Each row is followed by its class.
[ 220  101 -133  -43  -68  -97 -195 -104   65  251 -330    2   14  136
 -267 -162 -111   67 -157  -18  -89    8   87 -237  115  209  268  114
 -175  -22   31  -16   75 -157 -103  -74 -180 -189  135  182   54]  L
[-113 -172  -98 -107    6  148  -80   11  -85 -111   51  107   32 -140
   86  -53 -101   73   36  192  -54 -263  -32   35   37  -82   44  -89
  -64  -30   56   -4 -108   30  -98   13  110  -19  -37   64  189]  Z
[-162   76  131  -19  -76   29   58  -31  -23   19    0   -6   -2  -57
   77   -6  180  -30   -8  236  176  -33   -7   -6 -243  -18  -22 -261
   33  -83   50   13   24   37   62    6   46   32  -76   56 -136]  N
[-139  168 -173  185 -224  207  231   46  -64  141  -20 -518   55   89
   92  102 -100 -108  119  -71  285  292  -70  226 -248   33  -10 -268
 -206  164  -49  335 -135  234  206  -84  391  -56  392  118  267]  C
[-128   76 -114 -204  -39   46   36  149   11   53 -126 -198  -15   10
 -201  143    9  -61   88  -17  151   -6  -51  195  -54  -26  -16  -55
 -403   13   31  -42 -107  176    1   92   40  158  141   86   79]  X
[ 338  254  432  158  -50  122  221   78 -474  367   47  151  413   93
 -185  171 -125  501 -222  124  -68 -413 -113 -140 -306 -111  -59 -196
  -52 -245 -104  308   10  375    9   -1    6  292 -210  128  -25]  V
[-155   79  -84 -197  332 -177  151  258 -233  284 -181  153 -123   88
 -360   47   35  -64 -128 -170  109 -315 -167  295 -288   20 -258 -110
 -427 -216  186 -283   41  -48 -271  -29  165   17  241  211 -186]  X
[  76 -351  349  123  216   17  -47   69  128 -112  -48  -73  -11 -187
  -83   77  149 -204 -119  166  333  230   21   11   39 -347   14 -110
  433  -17 -185  210   38  110   21   36   43 -237 -121 -143 -269]  C
[-453  -16 -314 -360 -125  -64 -145  -29  215  134 -370 -296 -133   81
   67  188 -253   67  156 -241  126  215  333  250   26  222   72   -3
 -657 -174  -66 -160 -212 -192 -109  136   28  387  188 -213  143]  U
[ 358  -64 -501  112 -300  242  178 -161 -165  173 -222   15   -4  -50
  -23 -138  -55 -145  -67  211  230 -100  102 -240 -188  266  205 -289
   85   49  174  240  116  237  -60  -37  -52 -128   55  424  190]  U
[ 583  111  -61  493  354  122  421 -109 -299  124  109   80  -12  206
  182  -12  216   47 -347  171  205   96 -122 -544 -147 -141   24 -160
  240  -19    4  328   14  -70 -195 -252  144  -71  -13 -125  -86]  Z
[  -1  -28  -16   71   69   86   20   10 -209   30   18  105  103 -125
   35 -123   37    1  -73  115   53 -100  -34  -56  -36   72  -95  -56
   75   64  123  -28  118  111  -60   68 -110   46 -113   45   34]  N
[-161  -12  127  -70  -29  -39  -96   19  -48    2   53  -44  -35  -86
  -66   42  119 -173   11  178   79  -49   57   41 -156  107  -26 -110
   -8   64   12  -19  -40  -42    4  -11   -9  -50  -11   24 -193]  L
[-156  374  -54  277 -122 -116  412   39  264  -65   97 -397 -232  -40
  559   57  222  -87  146 -116  271  236  -65  133   70 -107 -152 -135
  100 -333   -5   21   11 -228  159 -181  295  141  -66 -214 -296]  H
[ 202 -356 -318   21 -227   19  -81   54   96  -50 -300   76  -70 -119
   84   10 -212  106   -3  -83  -16  -48  295 -108   72   98  307   50
   74 -253  -34  -54 -104  -62  -64  100 -187   11 -240 -244  124]  U
[  58   75  -26 -187 -182   -7  106  195   97   64 -212 -126   12 -111
 -303   82 -100   21  172  -41  -10 -126 -104  219   51  -60   36  -49
 -349 -110  -29  -66  -17  280   73  136   77   53   44  151  135]  D
[  61  -15  131   16   43  -95  -12  342 -178  273 -274  127  204   73
 -509   12 -294  272  -95 -259 -301 -452 -115  -13  -95   89  -20  241
  -85 -189   51  -70   96  155  -63   78 -172   58 -114   66  -26]  U
[  61 -329  -31   37   14  -23   77  236 -182   50   23  205  -62  -54
   10   -9 -179 -116  -23  110 -289 -309  136   -6    7  249  152   83
   83  -66  212 -200 -117 -112  -59  -17  -91   -8  -84 -247  -75]  V
[-187 -143  488  -44  -50  -57 -292 -183  111 -101  312   76   -1  -56
   -3   48   69  -21   10  142 -200  265   89 -127  -87 -117  111   65
   23  204 -156   24 -127  -47  180   50 -150  102  -40 -167 -107]  C
[-132  -76  -41 -553 -310 -212 -310  -40  232 -148  -80 -106 -284 -120
 -153   90  -41 -277  390  118 -223  254  242  260  119   42  141   68
 -613  262  -62 -363 -284  -30  242  259 -327  144  169    9  -27]  V
[  -1  -18  116   75 -190   -5   44 -104   20   71   45    0   39 -140
  -32  -41  -44  -81 -110   -6  -63   51   28   62  -70  -17   77  -61
   87   16  -29   92    8  117   47   17   96  -55  134  245   78]  A
[  78 -232  495  133  -35  -40  133  192 -183  367 -115   84  158  109
 -223   73 -250   35 -234 -252 -272 -113  -54  -53 -193  -77   43  354
  197   63 -120  -12   61   98   76  -21  -53  -28 -148    0 -224]  L
[-167   -1  145  -41 -141   48  -93   42  107   94 -155   -3  -28  -94
   -1  155 -171  205  -37 -277 -139 -113    5  114  143  -33  -90  213
    0    0 -225  -34  115  -81    5 -100   42  194 -209 -181  -63]  Q
[-206  224   -8 -161   20 -319  354  410   56  166 -574 -190 -313 -152
 -413  100  -56 -207  151   65  112 -367  -42  400 -151  -64    2  -62
 -481 -393  140 -315 -176  -37  -31   51   42  -63  -28  -79 -312]  L
[ 354 -131 -504   40 -154  407  -84  144   16  -21 -216   87  214  114
   84  -14 -457  382   -2 -145 -491 -587 -151 -207  257  130  168  481
  376   28   12    4   26  -86   23 -238 -184 -299 -232 -185  317]  C
[  39 -224   15   46   38   69  -66   15 -186  123 -199  125  183  107
 -240 -161   61  -28 -135   11  107  -98  -60 -110 -268   48   86  -75
  -50  -41  111   69  110  196  -69   72 -202   -9   25  104   63]  Y
[-114  -48   -4 -410 -137 -193 -318 -262  398 -247   28   77 -215 -136
  139 -202  175 -214  172  -34   30  317  241  286  188  286   38  -32
   98   29    2 -330  159 -141  161  315 -351   -1  -87  -24   43]  N
[-163  -80  -91   23  -59  -38 -100 -178  149 -299  115   59  -92 -122
  247    4   66   46   79 -118  -83  -12  132  111   10  -87   -9  -67
  143  -84  -80  -99  -64 -153   -2   37  -69   65   92 -176  -45]  N
[ 342  111 -357  226  -77  135  138 -115 -171   -4   -3  -20  -37  107
   52  -73   45  -18 -232   33  -31  184   29 -436   55   82  133   44
  221  219   21  272   32   54 -118 -156  325 -196  140  309  232]  C
[ -95 -306  245  -79  204  -26 -139   74  -35 -218  320  106  -85 -122
 -216  -22   21   88  277  322 -171 -137  -63 -125  -99 -177   84   13
 -218   60   24  -71 -182  -62   48  -28   12   35 -138 -221  -46]  V
[ 240  108 -193  197  289  237  180  -18 -269  -91 -102  356  -41  -74
  205 -138  337   61  -36  168  304 -315 -360   58   21  -92 -257 -361
    7    2  126 -104  163    2 -187  -31 -171 -209  -21  -77    9]  H
[ -24  -90 -335  -55   85  -55 -128  -37  137 -318   31  112 -250 -128
   28   27   69  -18   68  -16   18   26  201   93   87  109   72 -150
   -7  -51   46  -53 -106 -226 -173    6  -36   53   96 -233   49]  Y
[ 156  -46  -21  -31   37  116   31   23 -110   67   51  165  -28   54
 -164    4  -31   23  -45  -55 -128 -147 -167  -76 -147   12  -95   78
  -60  235  -28  -13   69   80  -49  -12 -141   52 -148   59  111]  H
[  76   44 -155  190  -82  105  330   22  -19   69   40 -150 -141  -79
  168   36  133 -258    0  -86  322  257  -77  145 -165  -79 -100 -202
    8  169  -48   60   22  190   83  131   71   30   57   -4   33]  Z
[ 169 -170 -159  131   34  -11  221  198   13  147 -255  -85  -82   52
  150  -70  -97   50  -40 -236   72  -13  -10   44   77  -10  -28  -33
 -155 -246   17 -116  -52  -49   16  -20  -68   67   90 -177   -2]  X
[  95 -145   70   99 -149   34  -36  -87  -92  176  -92   47  106   20
  -21    8 -137  150  -82  -28  -44  -26   25  -97 -171  -50   85    4
   44  -86  -59   65  -63  138   75   80 -145  -48   42  121   21]  A
[ -54   39   -5  -35 -104   -1  162  146  -38  113 -261  -78  -18 -129
 -240   16   70  -73  -13   33   99 -273 -138  159 -204 -138  -12 -183
 -194 -127    0    0   78  146   -6  -67  160  -10   87  214 -123]  Q
[ 178 -669  106  -43  240  -58  -50  224   45  106 -114  240 -160 -226
 -251   45 -180  104  -96  334   11 -256  107 -212  -74   27  143   59
   61  -78  149 -167 -132  -55 -112 -215 -390 -251 -255 -160 -341]  N
[-131   81   -9 -213  -78   56 -103  -19   41  -70 -148  298   72 -145
 -192   45 -174  141  129  -13 -194 -246    9  203   71   52  -15  213
  -53  -73  133 -306  144  118 -148  161 -273  -25 -198  192   65]  H
[  86  266  345  159  -23  214  -17 -118   93 -356  366  480  124 -128
  329   88  237  203 -132  -69 -203 -351 -353   52  157 -247 -166   54
  672  -47  -12  -46  221    1   75 -201  -99  -95 -457 -110  -11]  X
[  80  -34  158   84  -35   38    9  -77 -137  220   38   16  176   44
  -98   80   55 -114 -283   45  -22   -1    4 -219 -259  -42   29   32
  179  178 -144  215  -29   42  -22   38   74  -43   48  116 -117]  V
[  37 -463   20  -66 -109    7   -1  249 -102  123 -400  240  -83 -287
 -178  -55  -71   76  -24  208 -166 -590  -66   81 -224  -83  152 -108
   33 -483  180 -325   27   50   42  -57  -91 -218 -178  210 -283]  C
[ -33  -92  101  -66 -157  -51   24   86  397  -98 -341 -367  -74 -155
  -20   73  105 -134   32 -282  274  -63   -1  392    4 -327  106 -273
  140 -515 -248   45   36   29  116 -106  198  -27  -88  -33 -318]  D
[-253  -34   -2 -172 -120  -18 -109  -71   18   21 -142  -59   78 -117
  -47   33   50   10  -47   77   99 -148   97   68 -101  -35   31 -111
 -256 -178   29  -51 -112    8  -65   52  -17  129  180   76   17]  Y
[  14  237  -71   47 -353  104  252  171 -176  202 -306 -135  133  -38
   17  105  -62   94 -114 -166  145 -172  -89  173 -134  -66  -39 -187
 -193  -86  -20   62  -17  252  -35   -4  110   52  217  217   20]  U
[ -49   70  -47  -23  -17   98  -27 -134  -33   -6   43   11  -18   -5
   63   70  112 -144 -147  -14  103  228   19  -24  -25   93  -67   36
  117  320 -123  150   27  -12  -91   82  138    9  -31   13  152]  H
[-217   10 -350 -203 -226  109   12  -92 -125 -128  177  192  -83 -349
  306  135 -271  297  242   38 -153 -132  243  156   18   40  -88  -46
 -207   93 -116  -66 -197  -49  -87  253  209  326  -77 -124  212]  Y
[ -74   64  148    6 -287   48   78   72  147   81 -102 -280  -72  -36
   70  151  -20  -73   69 -246   23  100  -83  229   91   17   -3   63
  -54  124 -179  -31   25   74  206   -4   61   36   12  -92   -5]  A
[-171   43   41 -225  -76 -199 -113  -52  181  -28  -79  -97  -76    1
    2   62  108  -52   13 -101  115   95   52  182  -46 -146  -74 -144
 -278 -152  -87 -120  -81   -8   56  145  -45  143  180   95   -5]  X
[ 112  111  300   26  154  -81  213  148   15    7  204  -19  -87    6
    9  -10  167 -134  -61 -144   38   80 -144  173  121  -42 -143  -41
 -104   26    0 -105  135   65   40  -25   36  171  -56    5  -54]  X
[ 131  300 -167  246   47   99  391  282 -145  234 -193 -111  -30  126
   58  -78 -102   91  -93 -261  -63 -263 -251   73  226  125  -49  205
   87 -284  127  -28  256 -139 -113 -197  492  -60 -152   77  131]  A
[  -2  231 -156 -154  -22 -338  129  109  105  109  -66  -92 -174   24
   58  -22   33  125  255  -71  188 -118   -7  163  149   88 -194 -188
 -390 -394  187 -219   72  -44   54  -39 -155  218   61   64 -274]  N
[-129  106 -419 -290  -15   27  160  364  -14   99 -304 -102 -206 -174
 -125  211 -210  257  181  -13  170 -233  112  316  323  -61   -6 -100
 -823 -372   69 -295 -183 -102 -310  -80  499  192  159   -5  181]  X
[ 123   23  -92   45    7   25   63  -27   32 -139  230  133 -111  -82
  283  -10   22  -38   87    4   -3  145  -63   55  106    0 -125  -45
  202   26   75  -50  100    2   16  115  -21   28 -170   31   79]  Y
[-232  208 -136 -309   42 -166 -240 -135  307 -265  -65  -33 -155   42
 -218  109  248   37  192  -59  149  -67  -75  195  -32  -46 -194 -290
 -386 -159  -78    4 -147  -77 -125  -72  -65   98  215  -26  -63]  Z
[  62   25   93  -50 -163   36  175  105  -47  237 -152 -143   92  -44
 -334  195   15  -89   32  -31  127  -67  -99   93 -187  -49   23  -60
 -212   52 -116   76   27  409   95  206   41   83   59  166  -38]  L
[ -50   -3   40  112  111 -110  132  163 -153  155 -162  108   -7   12
  -57   17   31  -23  -89  -83   60 -112 -112   22 -167   97 -207    8
   28  -55   70  -74   38   13  -58  111 -133    3 -135  -93 -103]  U
[  98 -121  137  159   40   88   47   21 -191   60   48  122  142    5
  -98   17   56   46  -79   72   12 -252  -85  -97 -218   88  -10 -111
  112    5   14  104  -40  156    9   22 -142  -59   -2  -73  -24]  H
[  -4 -189  434 -153  232 -105 -146   -1  -93   88   25  199   72   -9
 -324   -1  132    3 -259   -2   10  -64  -12  -43 -168 -181  -75  -25
  -76   47 -110  -33   53  109 -111   82 -206  140  -19   58 -210]  Y
[ 124  117 -178  -37  -57  -45  151   85 -159  316 -186  -17  -62  -14
 -204  -10    8  -54 -130 -158  119    8  -59  115  -67   47 -117  -57
 -480   79  -20  -84   24   56 -125  144   22  165  211  182  176]  Q
[ -81   15   43    1  -73   66   25 -119   39 -138  234   -8 -128  -92
   44  114  146  -31   61   73  169  103  -47   97  -86 -221  -11 -224
  -18   49 -138  108  -70   77  -11   43  244   46   25   -7   79]  U
[-106  181   71 -170  -92   68   -4   10  -95   83  -35  -32   10 -141
 -207   55  143  -60  -50    3  104  -85 -106  202 -179  -74  -80 -142
 -306   81  -85   -2   54  162  -31  130  127  141   99  278   54]  H
[ 186 -285  120  293  186   36  238  292 -178   80 -211   68  -78 -129
 -209   -1   26    1  -58  263 -271 -236 -125 -116 -408 -161  263  127
  204 -215   31 -182   -8   32  144   44   10 -349 -129 -147 -329]  C
[-256  266  375 -327    2 -132 -112 -190  126 -361  391   85  -98 -308
  204   89  261   67  285  517  279  108   27  326  261 -211 -217 -512
 -335   -3    7   34 -134  113   55  -60  -19  215  -44   84  -77]  U
[-127   26 -183   59   29  -33  154  236  109  -74 -277  -72  -75 -113
   66  -29   16   60   76   -7  203 -265   -8  169   49 -120   21 -180
 -164 -563  118  -98  -92  -91 -122  -88  119  -11   50 -184 -132]  X
[  69  115  244   34 -187  -31 -158  -38  173  -37 -212  -76  310  109
   19    9 -131  239 -178 -282 -276   18  128  -36  123   77   85  281
  403 -161 -178   76    2   31  166   83 -236 -107  135 -153    4]  Y
[ 377 -245 -193    9  225   -3   31   83 -146 -165  186  278 -108  -16
   19 -150 -100   13  127   74 -183   32  -35 -217  224   28    1  153
   56  239   86 -102   -7   32  -58  258 -231   20 -228 -163  250]  U
[ 100  405  105   22  252  -94  266  -31   -8 -117  305   -4 -269  -18
  278 -138  331 -174   63  167  270  231 -197  229  263   27  -98 -265
 -121   48  185 -134  118 -191  -14 -104  220  -32  -59 -139   98]  C
[  28    7  171  114   18  138  102  -73  -73   -3  142  -64  -28  -54
  160  -60  251 -100 -123  284  395   37 -119  -95 -100 -163  -40 -368
  -34  -82  -53  285  -29   54  -50 -248  322  -86  106  -15  -15]  Q
[  58 -116  121 -246    7  -26  180   14 -400  285  129  -32   88   26
 -190   85   77 -249  -63  404  179 -117   65 -104 -427  128   51 -125
 -318  161  128  -56 -115  244  -43  177   75   47  -19  341   12]  A
[ 126   34   -9   -1 -350  -80  369  520  -63  360 -455 -209  -76  -21
 -195  192 -393   43   81 -142 -217 -408  -84  341  -19   95  158  174
 -193 -242  173 -343 -220  -41  134  -88   58 -207  -59   47  -48]  Q
[  35  179  -53   24  -66  -72   50  -87 -133  183  -93  -63    8   37
   24 -141  111  -72  -61  142  184  100   11  -32  -82   84  -42 -255
 -254   -9   85   48   15   64   47   28  -23  -11  287  202   33]  Y
[-127   -2  -30 -117 -157    3  217  449  -97  328 -430  -80 -142 -116
 -377  127  -87   24 -123 -284  -67 -899 -129  384 -247  160   50  -62
 -384 -270   -4 -376   18 -234 -272 -235  146  -25   13  -89 -309]  Q
[-193   15  402  -27  -62  -64   74   45  -80   84   29   81   25 -320
  -25   80   26  -99  -50  -35  -13  -42   -6  213 -264  -75 -131  -12
  109   -9  -69 -159   98  176  113  303  -25  102 -260   81 -176]  V
[-129 -128 -188 -332   56  -24 -277 -144  132 -108  252    7   40   72
 -104   12  -52  -46  208    7 -242  104   85  -73  113   94   74  394
 -127  342  -11 -144  -32  -89   73  183 -191  148    1  -87  140]  L
[ 136  139  -47  -63  -38   98  -65  101  -44  -35  -86  -39  133   56
 -220   21  142   96  -57  111  139 -303 -186 -136 -147   35  -29 -169
  -31  -66   29  159   61  187  -49 -162   -4 -120  -62  194   23]  Q
[-131   57 -729   78 -107  -14  186  198   46   83 -353 -372 -318   65
  200  -96  -47 -162  114 -174  110  150   97   44   14  325   29  -38
 -427  -82  206 -149  -79 -251  -32 -136  154   63  325 -111  100]  Y
[ 258  217  217  202   15 -159  424  533   63  334 -354 -187 -238    6
 -171  -37  162 -196 -306 -433  -24 -303 -443  545  -28   18 -100 -193
   -9 -319   89 -360  262  -95   52 -268  113 -236  100  128 -312]  X
[-238   32   85 -139 -242 -216  117  218  138  115 -213 -298 -163 -125
    6  128   12 -171  138 -106  105  -64   32  399  -95 -127  -12 -179
 -347 -151    5 -260 -128    7  210   42  -92  123  137   15 -299]  C
[-152  -10  -38 -202  -68  -59 -261 -117  -42   -5  -25  -77   82  112
 -197   27   91 -110  -74  102   51  198  109 -219 -181  138   65   43
 -161  218  -38  215  -74   37  -89   58   50   83   71  161   75]  V
[-146 -226 -151 -108 -214   22 -135  176    4  -73 -161    8   73 -167
 -224  -34  -39   75  172   77   23 -324   -4   20 -237   20  -21 -227
 -352 -163  134  -93 -180  268   37  149 -337  121  139  107   59]  Q
[-299    7  286  102 -313  -39   23 -278  263 -157  156 -168 -309 -306
  -49  104  213 -172  168  -40  241  285   -7  295 -363 -239   33 -440
 -116   20 -259  162 -103  150  219   27  259   -4  243  110  -62]  L
[-434   51  161 -149  557  -79  -53  -85  -20 -273  414   28 -170    5
  261   19  373 -264  121  213  137  285  -14   88  -47   61 -240  -65
  -17   16  -11 -206  -12 -289 -131  214  475   56 -189 -298    6]  Q
[   8 -194  -18 -153  -42  -51  -93   24   75   47 -148   65  -61  -49
  -84  -75  -31  -53   24   15  -10  -52  -56   88   31   26   41  -32
 -131  -69   84 -149   25  -11   -9   78  -91  -65   -4  120   97]  Y
[-310   50   55 -190   97   46 -255 -182  126 -313  289  140  -64  -31
   57   17  138   -1  129  147   35  123   -7   73  -54 -154  -72 -114
   -7  173    6  -18  -25   -6    2   39  -88  130 -117  -53   64]  N
[ -48   65  -49  -23   40  -52  109   98    1  -80   90    4  -71  -63
  119 -121   32  -16  169  -30    1   14  -41   22   79   92 -153   -2
  -14   36  124 -135  152   26   80   42  -86  139 -168  -19  -32]  U
